Each row is followed by its class.
[ 10 -11   4   0  -7  -9   8   2 -14  22   6  -3  -2   6  -1  23  -5 -48
  -5  15 -28  20 -22  -6 -22  22  -9   3  11  16   8  16]
(212)
[  0 -17  25 -44   5   6   0  13 -65 -13  -5   2  -7  17  17   0  46 -18
 -20 -65  -1  -1 -15 -32  15  16 -10 -34  13 -15   5  20]
(10)
[ 10 -16  -8 -13   4 -13 -13  -3   6  23 -11  -7   5   1  -2  17  -4 -43
   2   2 -19  18  -8  22 -23  29 -14   3   5  22  -7  11]
(162)
[ -6  32   0 -20  35 -11  28 -10 -25  -3  66 -18  -5  22 -16  30  19  17
 -31   6 -15  -4 -20 -29 -24 -27  49 -26 -11  22  -1   1]
(10)
[  8 -25 -22 -14  -8  -8  -4  -5   8  10  -7  20   8  -6  11  11  -6 -34
  11  -4 -22   4   0  31 -29  19 -16   0  15  15  -7   0]
(38)
[  2 -10 -11 -13   1 -21  -2  12  16  -1 -82  45  -5  35  28   1  28  33
  11 -41  37  -3  37  76  -8  16 -72 -26  10 -17  53 -40]
(102)
[  4   9   6 -25 -20 -22 -45 -15 -28 -14  66  -2   8 -18  -1 -37   5 -25
 -18  44  -2  15  -9 -13  20  28  33  24  -7   9 -49  24]
(38)
[ 29 -17   1  -6  32 -13  10  -1 -18  -9 -20  -3   2   2 -32  -1  13 -70
  -7  31  21   4 -11 -21 -36   1  15   4   6  -7  -2   0]
(212)
[  1  25 -35  22 -12 -20  50  -2 -12  34   0  10 -17  10   0  33  21  23
 -10 -27   5 -19   0  -3   6  -5 -31 -11   6  38  53 -13]
(45)
[  7 -16   1   2  -3 -14  -6  -1   5  21   0  -9  -7  14   3   9   6 -20
  12   2  -3  13   3  23 -43  20  -9  -1   5  23  25  -3]
(153)
[ 15 -16  14 -15 -15 -12 -17  -2 -20  19  14   4  -7   1  -2  12  -8 -27
  -9  -3 -20  20 -10  -6 -17  31 -26  -5  15   8   7  12]
(165)
[  0  38   2  29  -1 -18 -24 -31   5   7   1  23  -4 -13 -11 -12  37 -16
   2 -14  -5  -6   4   7 -49 -17  -5  25 -10  -5  24  38]
(110)
[ 31   9  11 -31  -9  21  -4  14  24  11  13  -6  15 -33  49 -43   2 -52
 -19   2  52  26  -1  38  17  14  -7 -35 -29 -14  -5 -15]
(80)
[ -6   1   9 -16  13  -2 -12  -3 -22 -24  20  -5   3 -10 -18  -6   2   9
  -2  26  17  -8 -15 -28   4  -7  34  -4 -10 -24 -44  24]
(77)
[ 18 -20   6  -8   1   9 -12  -9   8   6 -13  -4  -4   1  -9   6  -4 -38
  29   2  -2   3  -8   3 -47  16  -5   4  11  20   4  18]
(77)
[ 17 -17 -19   6 -44  -3 -26   0  33   0 -25  51  12 -28  31 -11  13  11
  -3  -5  -8 -11   1  18  -4   9 -48  35 -10 -44 -14  22]
(45)
[ 24 -25 -14 -38 -11   7  16  -5 -32 -17  33  21 -10  15  -1   8   9  18
 -21   8 -11 -13 -14 -53  -6   8 -34   3  10  13 -30  12]
(38)
[-20  37  15   0  51 -27  28  19 -40 -10   5  19   6  15 -16  54   4  41
 -33   0   1  -9 -23   2  48  -5  -7 -23   1 -23 -27  -3]
(80)
[ -5 -35   2  -9 -32  -2 -21 -10   2  -4 -24  36 -20   5   6 -16   1  45
   8 -35  -5  18  44 -13  -5  -7 -28   2   5  40  48 -21]
(45)
[ 22  29  19   1  14  -4  32  -3 -20 -34   7  32  -6  -1  -3  16  10  -9
 -11  29   2 -26  -2   4 -28 -30 -19 -17 -12 -29 -14  -4]
(102)
[  8   2 -14  -2   0  -7 -11   4  -5  13   6 -17   6  22   7  17   0 -13
   8  -5 -18   5  -3   2 -34  17  -3 -11   8  13  13   6]
(102)
[  1 -14  -2  29  -6 -17  23  21   4  27  12  10   9  18  -1  21 -16  39
 -30  13 -11  29 -16  12  29   1 -27   2   9  22  28 -17]
(10)
[ -9  -3   0  15 -19 -28  10 -10  23  14 -16  12 -19  15  -5  26   0  31
  29  16  -2 -29  -3  29 -37  23 -15  21  17 -10  15   3]
(166)
[ -9  31   1 -34  -8  -9  39   2 -18 -36  15  -4  -4   7  -9  57 -11  -2
 -46  52 -27   2 -75 -29  88  -6  34  11  -5 -41 -25   1]
(166)
[-26  50 -15 -10 -47   2  -8   4   9 -20  38 -20 -22   3  10  14 -10  21
  -5   7   5 -12 -12 -10 -23  11  40  -7 -25 -57  33   0]
(166)
[  0  28  -1 -11  22 -11  48  -3  -8 -18  -8   2 -20   5 -23  19  15 -22
 -16  38  23 -20 -38 -15  -6  -9  26 -17  -4 -52  19  -2]
(212)
[  6  -8  12 -13  -7  -5 -21   3 -30  11   6   1  -5   2   2   8   4 -34
  -6  -2  -8  26   3 -14 -21  14  -6  -6   4   0   2   6]
(80)
[  7 -13 -10  11   3 -16   0  -6  -5  25  -2  -5   2  11  -3  14  15 -26
   8   5 -20   0  -7  15 -42  11  -3   4  16  20  20  -5]
(153)
[ 19  -4  -1 -16 -10  -3 -30   5  -1  14   8 -10  15   1  16  -4  -2 -33
   0 -12 -12  28   9  12 -36  27 -16   1  -3  33   6  13]
(212)
[ -3  -3 -17  -6 -40  -3 -49  -9  18  -7  10 -16  12 -47   6 -27 -16 -22
   5   4   5  -5 -17 -13   1  25  22  18 -10 -36   0  31]
(165)
[-10   6  -8  23 -10  11  12   0 -25 -30  -7   7 -19  27 -22  31  -6   8
   2  -3 -45 -16  -3 -29   0 -23   8  30  19  -5   8  -4]
(166)
[-33  40 -17  -1   5   0  -6 -16 -17 -29  13  -4 -31  -7 -11 -28   5 -10
  27  -7  27 -39  -2   4 -34  11  23   0  -4 -44   6  28]
(10)
[ 39 -19  10 -28   0   2 -15  -9  40 -36  19   2   3  -6  13 -10  -4  -5
 -14  17  -7   5 -24   8  29   8  -4  40 -10  -1 -48  53]
(166)
[ -8   2 -19  11 -11 -26  -4  15 -13   8  25 -20  21   1   1  23  -5  -2
 -17  13 -26 -24 -44  -7  36  34  36   6  14 -19  -8   9]
(166)
[ 29 -10 -10 -23  -1  26 -32   0  44   0   5  -4  27 -25  26 -58  -9 -22
   8  28  13  -2 -12  12  15  22  21  15  -6 -23 -49   3]
(45)
[  0  20 -21  16 -30  22  -9  16   5  -5 -12   1  17 -44  30 -10 -19   0
  22 -44 -14 -11  23  24 -18 -12 -21 -12 -12 -16  -5  20]
(45)
[-10  15 -26 -12   3 -11 -17  -8   4  -8  15  -4  -6   3   4  -9  26  15
   1  21  10 -13 -22  18 -26   2   1   1 -20 -13  15  25]
(45)
[  1  -1  -6  -8 -14 -13 -11   5 -14  19  10 -12   0  14   8  22  -3 -18
   0 -18 -19  14  -3  12 -20  25  -7  -4   9  21  11   7]
(166)
[ -3 -10  -2   9   6  20  10  -5  12 -24 -13  27  -3 -32  -4 -42 -24 -31
   0   5  42   4   6   8   5 -16 -12   1 -17   4   7 -19]
(10)
[  2  37 -21   1   5   2   3  14 -37  -4 -27   6   5  -3 -20  21   7  -1
 -20 -21  22  17 -22 -15  23 -11 -45  -5  -2 -22   8  22]
(77)
[ 26 -14 -12  -7  26   3 -14   6  18  12 -11  -8  -1  25 -10  12   7 -30
   9 -17  -5   8  -4   6 -60  20   1  -9  10  21  41  -5]
(45)
[-29  33 -23  10  -1   5  -3  21 -18  -1  -8 -15  -8  -2   4 -17  13 -11
   3 -16  34  -9   6   9  -4   2  32 -28 -13 -55  27 -15]
(45)
[ 23  -3 -11  -6  -2 -11   6  -1 -14  11  12  -9   4  18   7  14  -3 -34
  -4  19 -18  15  -6  24 -30  15 -12  -8   5  25   9   6]
(110)
[ 26 -34   8 -26 -21 -10   5  23 -35 -49 -22 -18  18 -17  -7  11  13 -18
 -56 -12 -17  27 -36 -82 114 -14  43  16   8 -42 -16  41]
(212)
[ 13 -18   5 -18  -6   7 -10   9  -6  11  -6   0   3  17  11  23   9 -22
   3 -20  -7  14  -5   5 -19  21 -11  -9   5  19   2   1]
(77)
[ 19 -96   8 -15   3 -19  -3  10 -14  -3 -30   9 -17  45 -39  27  14 -12
 -25  -7  24  29  -6 -76   6  21  17  -2  20  37  62 -33]
(77)
[ 17  -5 -36 -20  32  15 -45  -9  35  20  29  -2  39 -17  11 -28 -25 -39
 -22 -14 -30  18 -14  25  -7  24  -1 -15  -9  51 -10  -2]
(162)
[ 40 -12  36 -16  23  33  38   2 -19 -35   1   3  -6   9 -12 -12  34  -4
 -14  22   6 -23  -3 -54 -23 -49  27 -13   5 -43 -25 -21]
(153)
[  7 -38   1  -2  -8 -10  40  16   9  -2 -15  14 -20  17  -5  53 -11 -19
 -18   2   0   3 -21 -27   9  21   2  -2   7 -27  17 -18]
(153)
[  9  10   8  -1   2 -15 -28   6 -13  17   1  -3  12   8  -6  20  -1 -16
  -6   3 -23  16  -6  26 -24  20 -17   1  12  -2   3  -1]
(165)
[  2  16 -17 -14 -26  -2 -53   4  -6 -55  12  19   8   8   1  -7   6  65
 -22 -27  -9  23  20   4   8 -15 -42  25 -22  32  29  14]
(38)
[  0  -3 -11   1 -46 -23 -13   9  -2 -30   3 -14  13 -27  23 -13   0  17
  -1  14  12 -26 -21 -16  67  25  15  22  -8 -46 -32  47]
(102)
[  6 -12   3 -30  27 -51 -43 -13 -17  38 -12  -2  34  -9 -32  18   5   8
 -23   9 -14  50 -28 -27  16  23  -4  15  22   6 -33  32]
(153)
[ 13  -7 -36  -9  -6  -2  23 -12  47  15  -9  -6  14 -34  15 -16  -6   3
 -11   2   9 -20 -24   4  66   8   6  10   1  -2 -31  19]
(162)
[ 15 -12  -9 -10  -3  -9 -10   5  -1  28  11   6   4   7   8  19 -12 -12
  -2   4 -34  21 -10  13 -25  24 -20  -8  12  18   7   9]
(45)
[-31  14 -26   5  16  -4  27  -3 -23 -10  26 -13 -13   0 -17   7 -14   3
  -4   9  -4 -15 -29 -11   0  -9  28 -20   1  -7  18  10]
(10)
[  4 -34  21 -10 -49  27 -36  -8 -13 -16  21 -14   9 -26  43 -54  32 -16
  12 -12  -7  -9   2 -33  36  10  12  46 -11   9 -63  37]
(153)
[ -9  17 -13 -24  11  10 -14   4  -7 -26  10  -7   2  -1   3 -16  15   4
   3  14  16 -30 -21 -12 -10  10  31  -8 -14 -46 -17   5]
(45)
[ -1  -4   1   0   3 -12  -4   8 -13  36 -12  -1   9   6   8  20  -2 -48
   9  -2 -15  22  -5  25 -35  32 -24  -1   9  17  -5   8]
(212)
[ 13  15  -9  16  22   0  28   2   6   6 -44  26  37  13   0  18  12  53
  -8   7  -1 -27 -36  21  36  -6 -59   7  11  21  10 -23]
(110)
[ 26  -4  -1  -7   5  23 -17   3  10 -30  -2 -21   8   4   1 -29  14  -7
   0  10  15 -16 -11 -26  16   0  30  13   2  -6   9  -8]
(80)
[  6 -18 -12 -13  -9 -13  16  24   0  -5 -19   6 -16  50  14  44  22  28
 -42 -62  -4   5 -13   5  66  28 -27 -16  15  16  80 -26]
(165)
[ -6  -6  -4  -5 -30  14  -8   6 -20 -31 -30  29   6 -23  -4 -28  -3 -21
  -3  22  11 -12 -17 -18  36   7   2  12  12 -60 -11 -21]
(38)
[ 12   0   0  13  -7  -8   6 -10  11  19   9   8  -2  -4   9   3 -11 -24
  11   6 -15   0  -5   9 -21  13 -18  -2   6  24   8  11]
(102)
[ 10  10   7   8   1   3 -12   0  -7  14  -3  16   9   8   9   6   7  -6
   0 -13 -20  13   1   3 -28  -3 -36  -2   2  11   3   8]
(102)
[ 11 -25   0 -29   2  -4  18  22   6  -3 -68  19  16   6  12  -1  21  -4
 -22   8  47  22   7  22  39  -6  -8 -16   0 -53  -3 -62]
(153)
[ 11   6  -2  -2   2  -1   9   1  14   7   3   6  -2   9  13  19  -7 -30
   4 -16 -14   6  11  25 -36  14  -9  -7  -3  34  20  -7]
(212)
[ 12  11  -1  -1 -23 -11 -16  -9   5  19  10  10  -2 -14   7  10 -18 -20
   0   3 -19  14  -2  30 -17  22 -38   9   5   9   4  15]
(165)
[-60  32 -40  17  -2 -20 -24   8 -47 -15  19  -6   2 -15 -25  -9  -7  -7
  -7  29   7   1 -20   5  -9  -3  37 -15 -11 -52  12   4]
(38)
[-18  32 -14  27 -10 -51  33   3 -20  25 -42  12 -25  36  -1  19  56  19
 -16  13  30  12  -4  75  35  -7 -44   5   9  -4  71 -25]
(153)
[-24  25  -5 -24   0 -10  16  10 -89   5  33 -25  16  22  20  42  47   8
 -17 -21 -30 -30   1 -33  26  -6  47 -30   5  16 -37 -28]
(80)
[  8  28 -69  -8   7  -8 -11 -19  63   2  -5  32   6  24  16  -4   3  73
  -8  -3   2  -4  19  73 -25 -12 -58  12 -11  29  39 -26]
(153)
[-22  -5 -39  -9 -39 -36  -2 -18 -30  22  52 -17   6 -23  19  12 -22 -28
 -15  19 -45  20  -9  -1  27  12  39  -6  -5  22 -24  35]
(110)
[ -4 -19   4 -14  28   2 -20 -18 -33 -11  36  24  -3 -12 -11 -35   8 -75
 -38  18 -10  17 -27 -26  36  -3  27  15  -3  -1 -50  19]
(166)
[ 17  32 -24 -22 -45   5  19 -12  24   4  27  -4   8 -33  53 -11 -16 -18
 -22 -10  -8  18 -11  27  76   5  -8   2 -20  10 -21  32]
(110)
